Moves between units:
s: w442->w605, w410->w907, w54->w844, w462->w774, w393->w269, w11->w902, w386->w807, w790->w506, w469->w265, w945->w408, w259->w821, w655->w477, w903->w279, w688->w516, w743->w612, w470->w360, w79->w655, w218->w582, w788->w842, w692->w568, w188->w447, w267->w22, w433->w602, w842->w470, w982->w288, w265->w21, w378->w34, w111->w11, w447->w255, w36->w921, w621->w684, w774->w174, w90->w284, w397->w788, w612->w256, w403->w119, w650->w654, w821->w650, w174->w894, w766->w731, w451->w403, w288->w542, w255->w729, w424->w984, w568->w647, w542->w201, w819->w433, w373->w90, w794->w125, w201->w457, w894->w442, w884->w122, w823->w381, w284->w775, w177->w688, w360->w172, w602->w149, w256->w577, w582->w766, w506->w529, w344->w482, w893->w79, w760->w410, w546->w890, w119->w469, w320->w70, w144->w982, w381->w188, w844->w664, w122->w630, w775->w277, w725->w344, w277->w283, w22->w218, w285->w274, w274->w111, w984->w54, w880->w621, w390->w424, w878->w771, w362->w320, w156->w819, w125->w719, w70->w663, w719->w880, w269->w259, w149->w512, w630->w396, w271->w386, w890->w760, w482->w305, w647->w271, w921->w884, w994->w546, w516->w790, w902->w20, w34->w743, w408->w725, w771->w893, w663->w903
y: w442->w894, w410->w760, w54->w984, w605->w442, w11->w111, w386->w271, w790->w516, w469->w119, w259->w269, w655->w79, w172->w360, w903->w663, w688->w177, w743->w34, w470->w842, w79->w893, w218->w22, w788->w397, w684->w621, w188->w381, w529->w506, w433->w819, w842->w788, w982->w144, w279->w903, w265->w469, w729->w255, w111->w274, w447->w188, w577->w256, w807->w386, w621->w880, w774->w462, w90->w373, w612->w743, w403->w451, w650->w821, w821->w259, w174->w774, w766->w582, w288->w982, w255->w447, w424->w390, w568->w692, w542->w288, w819->w156, w201->w542, w21->w265, w894->w174, w884->w921, w654->w650, w284->w90, w283->w277, w360->w470, w602->w433, w256->w612, w582->w218, w506->w790, w344->w725, w893->w771, w760->w890, w546->w994, w119->w403, w320->w362, w381->w823, w731->w766, w844->w54, w122->w884, w775->w284, w907->w410, w725->w408, w277->w775, w22->w267, w274->w285, w984->w424, w880->w719, w125->w794, w70->w320, w719->w125, w305->w482, w457->w201, w269->w393, w149->w602, w630->w122, w271->w647, w20->w902, w890->w546, w482->w344, w647->w568, w396->w630, w921->w36, w512->w149, w477->w655, w516->w688, w902->w11, w34->w378, w408->w945, w771->w878, w664->w844, w663->w70
w: w442->w386, w54->w894, w462->w692, w605->w807, w393->w794, w11->w469, w386->w410, w469->w821, w259->w719, w655->w360, w172->w529, w903->w766, w743->w70, w470->w790, w79->w470, w788->w688, w692->w994, w188->w893, w433->w743, w842->w516, w982->w921, w279->w731, w265->w650, w729->w477, w378->w362, w111->w119, w447->w79, w577->w279, w807->w907, w36->w945, w774->w568, w90->w982, w397->w177, w612->w663, w403->w269, w650->w621, w821->w880, w174->w647, w451->w393, w288->w884, w255->w655, w424->w774, w568->w546, w542->w122, w819->w34, w373->w144, w201->w630, w21->w654, w894->w271, w884->w725, w654->w684, w823->w878, w284->w288, w283->w457, w360->w506, w602->w612, w256->w903, w893->w842, w119->w259, w320->w22, w144->w36, w381->w771, w844->w442, w122->w344, w775->w542, w277->w201, w285->w451, w274->w403, w984->w174, w390->w462, w878->w397, w362->w267, w156->w378, w70->w218, w457->w396, w269->w125, w149->w256, w630->w482, w271->w760, w20->w21, w647->w890, w396->w305, w921->w408, w512->w577, w477->w172, w902->w265, w34->w320, w771->w788, w664->w605, w663->w582
g: w442->w256, w410->w766, w54->w602, w462->w378, w605->w577, w393->w36, w11->w775, w386->w903, w790->w760, w469->w542, w945->w177, w259->w884, w655->w442, w172->w807, w903->w650, w688->w546, w743->w119, w470->w271, w79->w894, w218->w719, w788->w568, w692->w362, w684->w305, w188->w984, w529->w907, w267->w794, w433->w111, w842->w647, w982->w771, w279->w654, w265->w201, w729->w664, w378->w451, w111->w284, w447->w54, w577->w21, w807->w279, w36->w397, w621->w482, w774->w34, w90->w381, w397->w692, w612->w469, w403->w982, w650->w630, w821->w122, w174->w743, w766->w621, w451->w144, w288->w893, w255->w844, w424->w819, w568->w320, w542->w79, w819->w274, w373->w823, w794->w945, w201->w655, w21->w457, w894->w612, w884->w842, w654->w396, w823->w390, w284->w188, w283->w729, w177->w994, w360->w386, w602->w11, w256->w265, w582->w880, w506->w410, w344->w790, w893->w174, w760->w582, w546->w22, w119->w288, w320->w269, w144->w878, w381->w424, w731->w684, w844->w149, w122->w470, w775->w447, w907->w731, w725->w516, w277->w255, w22->w125, w285->w373, w274->w90, w984->w433, w880->w344, w390->w156, w878->w462, w362->w393, w156->w285, w125->w408, w70->w259, w719->w725, w305->w529, w457->w477, w269->w921, w149->w902, w630->w360, w271->w663, w20->w283, w890->w218, w482->w506, w647->w70, w396->w172, w921->w788, w994->w267, w512->w20, w477->w605, w516->w890, w902->w277, w34->w403, w408->w688, w771->w774, w664->w512, w663->w821
p: w442->w844, w410->w386, w462->w390, w605->w664, w393->w451, w386->w442, w790->w470, w469->w11, w945->w36, w259->w119, w655->w255, w172->w477, w903->w256, w688->w788, w743->w433, w470->w79, w79->w447, w218->w70, w788->w771, w692->w462, w684->w654, w529->w172, w267->w362, w842->w893, w982->w90, w279->w577, w265->w902, w378->w156, w577->w512, w807->w605, w36->w144, w621->w650, w774->w424, w397->w878, w612->w602, w403->w274, w650->w265, w821->w469, w174->w984, w766->w903, w451->w285, w288->w284, w568->w774, w542->w775, w794->w393, w201->w277, w21->w20, w894->w54, w884->w288, w654->w21, w177->w397, w360->w655, w256->w149, w582->w663, w506->w360, w344->w122, w893->w188, w760->w271, w546->w568, w119->w111, w320->w34, w144->w373, w731->w279, w122->w542, w907->w807, w725->w884, w22->w320, w880->w821, w878->w823, w362->w378, w125->w269, w70->w743, w719->w259, w305->w396, w457->w283, w269->w403, w630->w201, w271->w894, w890->w647, w482->w630, w647->w174, w396->w457, w921->w982, w994->w692, w477->w729, w516->w842, w34->w819, w408->w921, w771->w381, w663->w612

The rows follow the links: the fewer symbols apart two units are, the more alike their rows tend to be.

Each row is also shifted at random along 5 hidden directions that mean nothing.

Known rows, each with its unit:
[-25, -2, 11, -1, 0, -7, 0, 14, -1, -12, 16, 3, 11, -5, 15, -2, 14, -19, -8, 11, 8, 8, 6, 2, -9, 6, 0, 1, -7, 7, 6, 7, -16, 8, 22, -6, 14, 8, -4, -8, -3, 21, 9, 9, -16, -5, -3, -8, -9, -15] | w650
[9, -10, -3, -4, 10, 3, 3, 11, -4, 18, 4, 10, -1, 9, 3, 5, -2, 8, -4, 7, -7, -12, 14, -16, 0, 10, 3, -7, -8, 7, -13, -4, 9, -12, -28, 5, -2, 6, -23, 9, -18, -2, 11, -6, 5, -3, -5, 4, -5, 14] | w149
[41, -32, 10, -6, -3, 5, 1, 15, -1, 11, -8, 3, 27, 8, -6, 7, -7, -8, -25, 7, -1, 0, 16, -4, 5, 12, 3, -2, -11, -2, -12, 1, 9, 4, -8, 6, 0, 4, 13, 14, -9, 9, 16, 0, 1, 2, -2, -1, -10, -16] | w256
[-7, 0, 14, 5, 8, -4, 2, 17, -8, -27, 19, 0, 5, 5, 21, -14, 3, -15, -1, 1, 20, 30, -9, 0, -2, -6, 5, 5, 0, 7, 9, 7, -37, 26, 38, -16, 22, 4, -4, 2, 10, 12, 23, -2, -6, -8, -4, -35, 13, -18] | w790
[38, -4, 8, -8, 4, -1, -1, 9, 1, -6, 1, -1, 11, -1, 7, 4, 8, 0, -3, 9, 1, 6, 2, 12, -9, -7, -8, 4, -18, 6, -6, -4, 7, 11, 1, -4, -2, 17, -5, 1, -1, 3, 6, -2, 4, -4, -9, -1, -13, -7] | w201
[-27, 5, -1, 1, 2, 0, -2, 13, 6, -2, -1, 12, -1, -2, 6, -14, 2, -1, -14, 12, 6, 7, 7, -10, 4, 13, 6, -5, -5, 4, -3, 4, -20, 16, 17, 3, 9, -7, 0, 11, 9, 17, 25, -4, -6, -14, 4, -22, -4, 4] | w386
[79, -8, 14, -17, 25, 8, 2, 5, -17, 1, 16, 20, 4, 11, -1, 14, 1, 1, -4, -2, 0, -1, 4, 4, 13, 18, 1, 1, 13, 4, -6, -5, 7, -5, -25, -11, 11, 8, 8, 17, -17, -15, 17, 9, 7, 7, -15, 3, -11, -7] | w274
[21, -18, 0, -11, -11, -1, 6, 1, 2, -8, 0, -14, 21, 4, 5, 2, -2, 0, -9, 4, 9, 12, -17, 2, 3, -7, -10, 10, -14, -10, -1, 1, 16, 14, 7, -14, 6, 10, 11, 13, 8, 17, 1, 0, -1, 7, 8, 4, 5, -18] | w482
[-21, 20, 9, 9, -5, -8, -6, -7, 4, -23, -1, -5, -3, -19, 3, -7, 10, -12, 7, -9, 2, 8, -11, 17, -11, -10, 2, 1, 9, 4, 13, -2, -16, 10, 26, -1, 3, -5, 16, -24, 10, -7, -22, 11, -12, 1, -1, 3, -2, -12] | w36
[-16, 14, -6, 16, -4, -5, -2, 0, 4, 8, -6, 3, -15, 3, -9, 8, -1, -7, -1, -5, -2, -9, 13, -6, -9, 8, 6, -3, 16, -6, 20, 14, -11, -18, 8, 13, -8, -7, -4, -11, -3, 14, -8, 10, 4, -8, 6, 3, 5, 9] | w70
[-7, -6, 16, 7, -4, -6, 7, 17, -11, -12, 11, 4, -5, -9, 18, 0, 20, -20, 5, -1, -6, -4, 9, 0, -14, -12, 10, -12, -11, 18, -3, -9, -19, -3, 9, -5, 0, 3, -16, -22, -17, -6, -3, -1, -6, 2, -11, -9, -2, -8] | w20
[-30, -8, 6, 10, 3, 2, 5, 11, -7, 7, -3, -5, -8, 15, 3, 1, -7, -2, 10, -7, -9, 3, 6, -6, -8, -19, 10, -10, 3, 8, -3, -4, -5, -10, -6, 7, -10, -2, -22, -2, -7, -17, 4, -14, 16, 1, -14, -7, 8, 12] | w984
[27, -23, 12, -6, 2, 11, 1, 4, -6, 1, -6, -3, 23, 6, -8, 3, -12, 0, 0, -5, 3, 9, -6, 15, 8, -8, 0, -4, -1, 0, -19, -14, 9, 14, -12, -3, 5, -1, 26, 13, -1, -28, 6, -9, 11, 10, -12, -1, -4, -14] | w823
[-31, 14, -26, -8, -2, 7, -2, -24, 6, 17, -10, -4, -8, -2, -15, -7, -15, 24, -5, 2, -2, -11, -9, -13, 25, 16, -6, 3, 13, -15, -6, 2, 18, -8, -18, 3, 1, -16, 8, 18, 14, 2, -1, 0, -6, 11, 17, 13, 5, 14] | w994
[11, -11, 2, 17, -12, -3, -3, -3, 11, 5, -15, -18, 9, 11, -11, 0, -14, -6, -1, -11, 1, 11, -4, 5, -5, -14, 8, -1, 13, -5, 8, 3, -5, 1, 18, 18, -8, -13, 13, -6, 8, 0, -6, 1, 3, 7, -1, -3, 17, -5] | w568
[-2, -12, -14, -6, -16, 5, -4, -10, 14, 20, -22, -1, 8, -3, -12, -4, -9, 18, -13, 9, -10, -15, 11, -5, 9, 7, -2, -9, -17, -5, -19, -8, 23, 0, -20, 18, -15, -6, 6, 10, 8, 3, -1, -12, -3, 3, 10, 9, -7, 9] | w605
[-27, -11, 1, 3, -9, 1, -4, -8, 12, 4, -21, -16, 14, 5, -14, 3, -10, 6, 7, -10, -2, 11, -9, 18, -6, -23, -6, 0, 1, -4, -4, -10, 19, 6, 0, 15, -9, -2, 11, 0, 9, -22, -8, -8, 15, 8, -6, 9, 0, -2] | w771
[7, 9, -7, -11, 28, -6, -5, -7, 3, 12, 22, -6, -2, 23, 11, 1, -4, 24, 7, 7, 4, 14, -24, -16, 6, -1, 4, 13, 20, -1, -1, 3, 22, -11, -31, -16, 14, 12, -32, 26, 0, 6, 18, 12, -4, 12, -4, 11, 4, 17] | w408
[-50, -7, -2, 12, -17, -12, 6, -6, 1, -6, -1, -23, 0, 4, 3, 4, 2, -11, 7, -10, -2, 1, -10, 0, -9, -17, 0, 7, 2, -12, 18, 10, 4, -11, 13, -3, -5, 0, -8, -13, -4, 13, -20, 3, -3, 8, 6, 14, 17, -6] | w719
[13, -3, 2, 6, -6, 4, -8, -8, 1, 2, -9, -3, 8, -3, -15, 1, -5, -11, -7, -12, 0, 1, -2, 1, 6, 7, 9, 0, 16, -9, 5, 5, -1, -4, 5, 6, 2, -17, 23, -6, 0, 2, -8, 14, -11, 9, 1, 3, -1, -9] | w362
[-37, 4, -11, -3, -18, 0, -1, -5, 8, 9, -14, 7, -3, -20, -8, -3, 8, 3, -11, 7, -7, -27, 18, -7, 2, 16, -3, -11, -18, -1, -6, 0, 6, -9, -7, 16, -12, -9, 7, -11, -3, 9, -12, -3, -11, -1, 11, 8, -12, 10] | w577
[-11, 16, -5, 7, -2, -6, -7, -9, 10, -8, -4, -8, -6, 0, -5, -6, -2, 0, 9, -7, 2, 13, -11, 13, -10, -13, 1, 3, 11, 2, 9, 2, -9, 8, 17, 8, -1, -6, 6, -4, 15, -6, -6, -3, 3, -3, -2, -1, 8, 3] | w788
[12, -15, 7, 10, -19, -1, 11, 10, -5, -5, -13, -13, 0, 0, 4, 3, 2, -12, 11, -10, -2, 0, 4, 15, -14, -28, -5, -10, -15, 2, -2, -8, -1, 9, 16, 6, -19, 7, 1, -12, -2, -20, -11, -20, 15, -5, -11, -10, 8, -6] | w447
[-33, -11, -16, -2, -20, 9, 1, -18, 7, 7, -20, -17, 8, 2, -17, 0, -21, 9, -2, -4, 4, -3, -14, 0, 24, 5, -7, 5, 3, -25, 2, 1, 17, 0, -1, 5, -4, -15, 25, 8, 14, 4, -14, -2, 5, 9, 18, 9, 12, -5] | w546
[-22, -14, 5, -2, -2, -7, -1, 8, -1, 1, 0, 1, 12, -3, 5, 6, 10, -10, -8, 7, -1, -6, 6, 0, -13, -3, -1, 1, -15, 1, 0, -1, 9, -4, -4, -1, -1, 11, -5, -6, -13, 10, 1, 3, -1, 0, -6, 8, -11, -6] | w265
[29, 26, -26, 24, -9, -5, -4, -13, 15, 13, -16, -14, -28, 11, -15, 1, -5, 8, 12, -11, -12, -10, 5, -3, -12, -11, -1, 0, 12, -7, 21, 14, 0, -22, 5, 26, -27, -11, -18, -15, 5, 8, -22, -2, 12, -7, 14, 7, 14, 29] | w647
[22, -19, 4, 3, -4, 7, 1, -1, -1, 13, -8, -4, 7, 11, -7, 4, -15, 3, 2, -8, -4, -1, -1, 1, 0, -14, 4, -7, 5, -4, -11, -11, 10, -3, -19, 12, -11, -9, 9, 4, -4, -25, -4, -10, 9, 13, -12, 5, 7, 0] | w390
[26, -6, 1, -9, -2, -2, 3, 2, 4, -7, 9, 0, 12, 9, 9, -10, -3, 8, -5, 9, 12, 13, -12, -4, 8, -1, 2, 4, -10, -1, -8, -2, -1, 15, 8, -11, 9, -1, -3, 13, 9, 14, 13, -3, -11, 4, 6, -11, 5, -11] | w529
[51, -22, 5, 1, -4, -5, -2, 12, 9, 7, 1, -5, 26, 15, 5, 4, -2, -6, -15, 8, 1, 5, 7, -12, -3, 0, 12, -4, -8, -2, -6, 1, 10, -6, -7, 9, 1, -1, -9, 9, -11, 19, 11, 5, -14, 13, 1, -4, 0, -8] | w279
[-50, -17, -4, 11, -17, -12, 9, 3, 3, -1, 0, -27, 7, 9, 11, 5, 2, -6, 6, -2, 0, 6, -8, -6, -14, -22, -1, 6, -6, -13, 13, 7, 12, -11, 10, -4, -1, 9, -17, -8, -2, 17, -12, 3, -3, 10, 7, 9, 17, -10] | w880
[43, -7, 8, 12, 3, -13, 3, 1, 2, -9, 15, -17, 9, 19, 19, -2, -1, -11, 10, -9, 1, 22, -20, 1, -15, -31, 14, 8, 11, 4, 10, -1, 2, -4, 9, -8, 7, 1, -19, -8, 0, -2, -4, 9, -6, 16, -7, -1, 18, -11] | w945
[2, -3, -14, 2, -8, -1, 1, -1, 6, 4, 1, -4, -2, 3, 8, -12, -4, 8, -6, 6, 6, 0, -4, -16, 9, 3, 7, -1, -5, -6, -4, 3, 0, 1, 3, -1, 1, -10, -8, 8, 9, 13, 5, -2, -11, 6, 10, -7, 8, 0] | w907
[-27, -9, -4, -14, 1, 7, 1, -2, -1, 12, -6, -2, 1, -9, -8, 13, -1, 18, 4, 6, -6, -12, 3, 8, 5, 2, -17, 4, -13, -5, -12, -10, 26, -1, -25, -6, -5, 20, 2, 10, -1, -13, -5, -11, 18, -2, -1, 19, -12, 5] | w775
[21, 4, 12, 9, 3, 0, 8, 2, -12, -15, 2, 3, -9, -7, 4, 6, 9, -13, 19, -14, -5, -1, -1, 18, -10, -13, -3, -1, 1, 11, 6, -6, -10, 0, 11, -2, -8, 2, 2, -20, -5, -24, -14, -2, 8, -3, -12, 0, 1, -2] | w90
[8, -15, 5, 2, -37, 12, 3, -11, -6, -17, -33, -7, 6, -21, -27, 3, -11, -12, 8, -16, 1, -7, 3, 35, 6, -11, -18, -4, -16, -13, -3, -10, -2, 20, 25, 7, -21, -12, 63, -18, 13, -28, -35, -16, 11, -3, 9, 6, 2, -25] | w381
[-11, -11, -4, 3, -19, 17, 3, -12, -4, 5, -28, -6, -2, -11, -24, 7, -13, 2, 3, -13, -5, -16, 5, 12, 10, -3, -16, -5, -8, -13, -8, -5, 9, -2, 0, 15, -19, -11, 33, -8, 2, -25, -27, -14, 14, 2, 8, 11, 4, 0] | w424
[-15, 18, 15, 5, 5, 2, -7, -3, 0, -23, 1, 10, 1, -16, 2, -17, 5, -12, -2, -3, 15, 22, -9, 18, 2, -1, 5, 0, 15, 12, 3, -4, -32, 29, 34, -4, 15, -12, 28, -10, 19, -11, 3, 2, -14, -4, -5, -22, 1, -15] | w397
[0, -11, 21, 18, -28, -1, 5, 0, -14, -23, -12, -5, 3, -26, -5, 5, 8, -34, 7, -25, 0, -4, 7, 27, -10, -17, -3, -5, -7, 2, 8, -5, -21, 4, 34, 1, -11, -13, 42, -44, -6, -23, -36, -2, -4, 9, -2, -1, 6, -29] | w285
[14, -13, 4, 5, -9, -8, 7, 9, -1, -5, 9, -14, 9, 9, 16, 2, 8, -13, -4, -1, 8, 6, -5, -8, -7, -10, 5, 10, -10, -5, 9, 10, 4, -5, 14, -12, 5, 5, -12, -8, -6, 21, -1, 8, -8, 8, 6, -3, 12, -10] | w621
[-16, -8, -3, 0, -6, -12, 4, 0, 6, 0, 7, -21, 8, 17, 10, 5, -2, 7, 5, 5, 5, 11, -15, -3, -5, -16, -3, 13, -7, -9, 7, 3, 17, -2, -1, -9, 1, 13, -18, 6, 3, 16, -3, 0, 2, 8, 5, 12, 13, -2] | w344

From each start, follow one symbol. Which unit do you reach?
Answer with the unit's name.
---
[14, -11, -10, -6, -16, -9, -1, -9, 14, 2, -14, -20, 16, 5, -12, 12, -1, 14, 2, 3, -2, 3, -8, 13, -2, -10, -21, 15, -13, -14, 4, 1, 39, 1, -8, 2, -11, 18, 7, 6, 9, 12, -13, 2, 14, 2, 9, 25, -7, -7]
s	w630
---
[-34, 28, -26, -1, -6, -5, -7, -32, 17, 11, -13, -16, -19, -6, -21, 8, -1, 21, 17, -4, -10, -20, -12, 9, -5, -7, -17, 9, 8, -13, 8, 1, 33, -23, -16, 11, -15, 4, -3, -8, 10, -5, -31, 7, 3, 4, 12, 36, -1, 21]
w	w408
---
[40, 2, 4, 11, -4, 5, -2, 10, 1, -6, -10, 8, -10, -2, -10, -3, 1, -16, -4, -5, 1, -3, 15, 7, -4, 4, 2, -9, 0, 4, 4, 7, -26, 11, 26, 14, -7, -6, 6, -8, 4, 4, 3, -9, 10, -17, -1, -21, 0, 1]
w	w271
---
[-82, -23, 20, -26, 16, 12, 2, 19, -13, -4, 10, 17, 27, -9, 16, 0, -1, 1, -15, 19, 11, 12, -3, 2, 10, 10, -6, -3, -18, 11, -22, -20, -4, 28, -11, -20, 21, 20, 10, 27, 0, -9, 32, -13, -1, -4, -15, -15, -21, -20]
g	w255
---
[6, 18, 3, -6, 8, 1, -5, -3, -3, -7, 7, 23, -10, -23, 5, -2, 19, -2, -9, 11, -2, -16, 15, 0, 0, 25, -2, -3, -10, 8, -5, 1, -7, -2, -1, -5, 4, 1, 3, -11, -5, 9, -2, 10, -17, -10, 6, 0, -20, 0]
y	w265
---
[15, -19, 12, 4, 1, 0, -3, 11, 7, -5, -10, -14, 21, 15, -1, 3, -8, -7, 3, -7, 1, 21, -8, 14, -12, -32, -1, 1, -3, 2, -3, -8, 1, 16, 12, 6, -5, 7, 5, 5, 8, -12, 12, -11, 19, -1, -17, -5, 3, -10]
y	w771
---
[-26, -9, 3, 3, -3, 7, 3, 9, -6, 3, -9, 6, -7, -4, -1, 0, -3, -4, 2, -1, -4, -5, 13, 1, -3, 0, -1, -10, -12, 3, -8, -2, -11, 3, 2, 6, -9, -1, -2, 0, -1, -14, 2, -20, 13, -8, -6, -12, 0, 7]
g	w602
---
[19, -8, 0, -8, 5, -3, -5, -6, 11, 4, -4, -14, 19, 13, -9, 11, -5, 8, -3, 3, 3, 11, -15, 12, -2, -7, -10, 15, 1, -11, 1, 1, 31, 4, -7, -6, 3, 18, 3, 14, 6, 2, 2, 6, 12, 4, -1, 19, -4, -9]
g	w842
---
[-5, 9, -3, -9, 15, -3, -5, -3, 0, 2, 7, 5, -1, 4, -9, 11, 7, -1, -6, 0, 1, -2, -5, 2, 2, 17, -3, 10, 12, -6, 8, 12, 9, -14, -9, -5, 7, 11, -4, 6, -4, 13, 1, 19, -1, -2, 3, 14, -10, 2]
g	w884
---
[2, -7, 1, 1, 18, 2, 2, 3, -7, 21, 8, 4, -6, 21, -1, 11, -6, 4, 8, -2, -12, -7, 6, -15, -3, -3, 12, -6, 16, 3, -9, -7, 11, -25, -36, 5, -4, 4, -32, 11, -19, -16, 8, 2, 12, 6, -12, 8, 3, 21]
s	w433
---
[33, -13, -3, -12, -7, 16, -2, 2, 5, 7, -17, 10, 14, -5, -17, -2, -10, 9, -21, 13, 2, -9, 14, 2, 20, 26, -11, -7, -14, -5, -14, -3, 4, 14, -3, 9, -3, -5, 26, 17, 9, 3, 14, -10, 4, -8, 10, -7, -14, -3]
s	w605
---
[-26, -2, -9, 7, 12, -5, -3, 9, 10, 16, 6, -1, -1, 21, 7, -6, -8, 9, -5, 9, -2, 10, 3, -18, -6, -3, 14, -2, 7, 6, 3, 5, -5, -2, -5, 11, 4, 2, -36, 20, 3, 14, 27, -6, 6, -4, -5, -11, 7, 18]
s	w386
---
[51, 13, -1, 3, 4, -1, -1, -4, -1, -14, 6, -2, -7, 5, 3, -6, 1, -5, 9, -9, 12, 13, -16, 6, 5, -7, 3, 8, 15, -6, 14, 5, -12, 5, 20, -7, 5, -8, 6, -5, 12, -1, 0, 3, -3, 0, 5, -12, 15, -5]
p	w788
